Below is a small trained network, with its code and all its weights. Each question gives an input and a class and asks what happens when units are switched off, that is, made to give their printed mean instead of their output.

import numpy as np


def w(rows, s, z=0):
    codes = np.array(rows[::2]) - 128.0
    scale = np.full(codes.shape[1], s)
    scale[-1] = z or s
    return codes * scale


def norm(h):
    return h / np.sqrt((h * h).mean(-1, keepdims=True) + 1e-5)


def f(y):
    return np.maximum(y, 0)


def log_softmax(a):
    a = a - a.max(-1, keepdims=True)
    return a - np.log(np.exp(a).sum(-1, keepdims=True))


def net(x, mask):
    res = np.array(x, float).reshape(1, 3) / 4 @ E
    u = 0
    for l in range(4):
        y = f(norm(res) @ A[l][:, :-1].T + A[l][:, -1])
        res = res + np.where(mask[u : u + 3], y, B[l][:, -1]) @ B[l][:, :-1]
        u += 3
    return log_softmax(norm(res)[-1] @ U[:, :-1].T + U[:, -1])


A, B = {}, {}
E = w([
[176,39,12],'x0',
[198,251,96],'x1',
[27,106,36],'x2',
],0.0028)
A[0] = w([
[104,198,58,158],'L0N1',
[75,12,162,251],'L0N2',
[254,130,116,12],'L0N3',
],0.0071,0.0026)
B[0] = w([
[227,79,19,176],'L0N1',
[124,228,95,254],'L0N2',
[255,248,140,174],'L0N3',
],0.0059,0.0053)
A[1] = w([
[255,160,183,121],'L1N1',
[112,133,243,92],'L1N2',
[115,84,152,2],'L1N3',
],0.0062,0.0014)
B[1] = w([
[181,254,22,254],'L1N1',
[5,120,154,171],'L1N2',
[117,88,187,128],'L1N3',
],0.0053,0.0041)
A[2] = w([
[214,234,63,2],'L2N1',
[7,146,122,125],'L2N2',
[149,255,132,149],'L2N3',
],0.0061,0.0021)
B[2] = w([
[181,106,155,248],'L2N1',
[118,173,252,184],'L2N2',
[148,173,3,254],'L2N3',
],0.0054,0.0058)
A[3] = w([
[103,80,34,7],'L3N1',
[148,94,137,28],'L3N2',
[128,187,2,136],'L3N3',
],0.0069,0.0017)
B[3] = w([
[13,25,160,151],'L3N1',
[169,32,159,128],'L3N2',
[31,2,196,255],'L3N3',
],0.0051,0.0078)
U = w([
[156,111,184,33],'0',
[12,228,189,158],'1',
[168,105,202,8],'2',
[173,98,156,39],'3',
[54,3,114,194],'4',
[165,110,188,7],'5',
[239,194,49,198],'6',
],0.016,0.011)

Each question gives the input, the list of numbers given to net, and the class t.
The units are the neurons (one row each of A and B). Each row of codes is followed by its name. A weight is (code - 128) times the scale printed after its matrix; where a second scale follows, it is the last column's (A, B and U).
mask holds one flag per neuron, layer by layer. A switched-off neuron (its flag False) gives its mean, the last column of its row in B, instead of its output. The means were averaged over made-up inputs and are rounded, as every weight is.
A unit's drop is (log p(t) with every unit on - log p(t) with that unit switched off) / (log p(t) with every unit on - log p(t) with every unit switched off).
The circuit of an input: a set's keep is (log p(t) with only the set's units on - log p(t) with every unit switched off) / (log p(t) with every unit on - log p(t) with every unit switched off). Starting from all 12 units, units are removed one at a time, each time the one whose removal leaves the highest keep (on an exact tie, the one counted first), for as long as the keep stays at least 0.8.
units of the circuit, in order: the units of the circuit, biggest drop first
k most important neurons: the k neurons with the biggest drops, biggest first
k most important neurons of layer l: the k neurons of layer l with the biggest drops, biggest first
drop of u: that unit's drop, to one decimal
input [0,-5,-8], class 6: units of the circuit, in order => (L1N1)
input [2,-7,4], class 1: units of the circuit, in order => (L0N1; L0N2)
input [8,-7,-6], class 6: 4 most important neurons => (L2N1; L0N2; L1N2; L1N1)
input [4,-8,5], class 1: units of the circuit, in order => (L0N2; L0N1)
input [-1,-6,-4], class 1: 2 most important neurons of layer 0 => (L0N1; L0N3)
input [6,8,5], class 4: 2 most important neurons of layer 0 => (L0N2; L0N3)
input [0,-6,8], class 1: 3 most important neurons => (L2N2; L1N1; L2N3)
input [-2,-5,3], class 1: 2 most important neurons => (L2N2; L0N1)
input [-1,-7,-6], class 1: 2 most important neurons of layer 0 => (L0N1; L0N3)
input [-7,3,8], class 4: drop of L0N1 => 1.0
input [1,3,5], class 4: drop of L1N3 => 0.0
input [7,6,4], class 4: drop of L0N2 => 0.2
input [2,-2,0], class 4: drop of L0N3 => 1.0
input [-6,4,2], class 6: units of the circuit, in order => (L0N1)
